Here is a tiny trained network, its code and every weight. The questions are about switching its units off for an input and a target symbol, where a switched-off unit gives its printed mean instead of its output.

import numpy as np


def w(rows, s, z=0):
    codes = np.array(rows[::2]) - 128.0
    scale = np.full(codes.shape[1], s)
    scale[-1] = z or s
    return codes * scale


def f(y):
    return y / 2 * (1 + np.tanh(0.7978845608 * (y + 0.044715 * y**3)))


def softmax(a):
    e = np.exp(a - a.max(-1, keepdims=True))
    return e / e.sum(-1, keepdims=True)


def log_softmax(a):
    a = a - a.max(-1, keepdims=True)
    return a - np.log(np.exp(a).sum(-1, keepdims=True))


def net(x, mask):
    ids = ['ΛΞΩαγζθμπσφ'.index(c) for c in x.split()]
    T = len(ids)
    res = E[ids] + P[:T]
    q, k, v = (res @ M[0].T for M in (Q, K, V))
    z = softmax(np.where(np.tri(T) > 0, q @ k.T / 2**0.5, -1e9)) @ v
    res = res + np.where(mask[0], z, O[0][:, -1]) @ O[0][:, :-1]
    y = f(res @ A[0][:, :-1].T + A[0][:, -1])
    res = res + np.where(mask[1:13], y, B[0][:, -1]) @ B[0][:, :-1]
    return log_softmax(res[-1] @ U[:, :-1].T + U[:, -1])


Q, K, V, O, A, B = {}, {}, {}, {}, {}, {}
E = w([
[12,101,92,79,84],'Λ',
[168,148,112,126,162],'Ξ',
[185,212,118,86,128],'Ω',
[107,186,134,86,96],'α',
[99,130,59,74,117],'γ',
[160,127,51,50,205],'ζ',
[146,190,81,73,101],'θ',
[76,180,117,102,49],'μ',
[115,136,116,55,175],'π',
[48,86,107,55,185],'σ',
[82,199,217,118,83],'φ',
],0.011)
P = w([
[142,167,100,1,136],'0',
[20,150,44,158,73],'1',
[37,148,61,133,91],'2',
[55,154,72,125,123],'3',
[68,157,156,140,149],'4',
[73,154,160,134,152],'5',
[60,148,179,136,162],'6',
],0.0071)
Q[0] = w([
[193,47,148,208,97],'head 0',
[152,99,191,8,95],'head 0',
],0.018)
K[0] = w([
[87,150,75,254,145],'head 0',
[23,178,101,43,135],'head 0',
],0.015)
V[0] = w([
[63,156,105,135,21],'head 0',
[114,69,4,144,147],'head 0',
],0.026)
O[0] = w([
[170,41,51,160,51,251],'head 0',
[178,89,221,6,73,105],'head 0',
],0.015,0.0022)
A[0] = w([
[169,157,186,177,74,144],'neuron 0',
[148,172,116,151,109,157],'neuron 1',
[87,216,112,115,190,128],'neuron 2',
[156,96,162,229,188,2],'neuron 3',
[180,56,130,179,135,81],'neuron 4',
[171,102,148,146,163,118],'neuron 5',
[143,126,181,96,71,110],'neuron 6',
[91,186,155,75,149,114],'neuron 7',
[123,169,89,177,169,95],'neuron 8',
[130,127,194,134,148,19],'neuron 9',
[194,255,155,184,35,159],'neuron 10',
[163,132,60,83,201,180],'neuron 11',
],0.0098,0.0076)
B[0] = w([
[118,95,138,102,147,134],'neuron 0',
[97,93,133,144,153,165],'neuron 1',
[142,72,225,136,32,254],'neuron 2',
[231,93,95,27,43,150],'neuron 3',
[156,204,196,167,88,165],'neuron 4',
[145,140,185,143,130,118],'neuron 5',
[147,101,142,129,220,217],'neuron 6',
[120,239,61,146,115,220],'neuron 7',
[160,136,141,110,251,236],'neuron 8',
[237,105,101,228,99,138],'neuron 9',
[70,96,102,114,124,174],'neuron 10',
[60,92,122,144,106,191],'neuron 11',
],0.017,0.012)
U = w([
[187,78,154,124,69,54],'Λ',
[96,132,109,146,99,94],'Ξ',
[72,104,190,198,168,232],'Ω',
[44,154,43,216,166,54],'α',
[114,80,127,51,134,139],'γ',
[144,161,119,172,132,120],'ζ',
[35,51,3,97,71,219],'θ',
[130,124,82,236,95,5],'μ',
[78,141,159,105,60,135],'π',
[62,170,77,59,202,84],'σ',
[173,94,105,182,160,7],'φ',
],0.0052,0.003)

Each question gives the input, a string of symbols that net reads in full, and the target symbol t.
The units are the heads (2 rows each of Q, K, V and O) and the neurons (one row each of A and B). Each row of codes is followed by its name. A weight is (code - 128) times the scale printed after its matrix; where a second scale follows, it is the last column's (O, A, B and U).
mask holds one flag per unit, heads first, then neurons. A switched-off unit (its flag False) gives its mean, the last column of its rows in O or B, instead of its output. The means were averaged over made-up inputs and are rounded, as every weight is.
A unit's drop is (log p(t) with every unit on - log p(t) with that unit switched off) / (log p(t) with every unit on - log p(t) with every unit switched off).
The circuit of an input: a set's keep is (log p(t) with only the set's units on - log p(t) with every unit switched off) / (log p(t) with every unit on - log p(t) with every unit switched off). Starting from the 12 units with the biggest drops (on a tie, the unit counted first), units are removed one at a time, each time the one whose removal leaves the highest keep (on an exact tie, the one counted first), for as long as the keep stays at least 0.8.
circuit, biggest first: the units of the circuit, biggest drop first
unit that matters most: the unit with the biggest drop
top k neurons: the k neurons with the biggest drops, biggest first
drop when u is switched off: that unit's drop, to one decimal
input φ π Ω, target φ: unit that matters most	neuron 8
input ζ Ω Ω Λ Λ π, target ζ: circuit, biggest first	[neuron 7; head 0; neuron 9]
input μ φ Λ Ω Λ, target μ: circuit, biggest first	[head 0; neuron 4]
input θ θ Λ α, target θ: top 2 neurons	[neuron 8; neuron 2]
input Ω θ θ μ, target Ω: circuit, biggest first	[head 0; neuron 2; neuron 8]
input Λ θ φ Ω, target Λ: top 2 neurons	[neuron 4; neuron 7]
input Ξ σ θ π, target π: circuit, biggest first	[head 0; neuron 8; neuron 6]
input σ Ω Ω Ω φ α θ, target σ: circuit, biggest first	[head 0; neuron 2]
input Ω μ σ Ω Λ, target Ω: top 3 neurons	[neuron 2; neuron 8; neuron 7]
input γ γ Λ Λ, target γ: circuit, biggest first	[head 0; neuron 6]
input Ω Ω θ γ γ Ω, target Ω: top 4 neurons	[neuron 2; neuron 8; neuron 7; neuron 1]
input π Ω Ω Ω θ Ω σ, target π: top 2 neurons	[neuron 2; neuron 8]
input σ θ Λ, target σ: top 3 neurons	[neuron 2; neuron 7; neuron 6]
input σ ζ Ξ, target γ: circuit, biggest first	[head 0]
input σ σ θ Ξ, target γ: circuit, biggest first	[head 0; neuron 4]
input α Ω μ, target α: circuit, biggest first	[head 0; neuron 2]
input Ω γ σ Ω Ω σ ζ, target Ω: top 3 neurons	[neuron 2; neuron 8; neuron 11]
input σ Ω θ Ω Λ π, target σ: top 2 neurons	[neuron 2; neuron 7]
input σ μ ζ, target σ: top 3 neurons	[neuron 2; neuron 7; neuron 6]
input π Ω π, target π: top 3 neurons	[neuron 2; neuron 8; neuron 6]
input σ Ω Ω Λ ζ, target σ: top 4 neurons	[neuron 2; neuron 7; neuron 6; neuron 4]
input Λ σ Λ π ζ σ Λ, target Λ: top 3 neurons	[neuron 4; neuron 8; neuron 7]
input σ Λ Ω ζ Λ, target σ: drop when neuron 2 is switched off	0.7
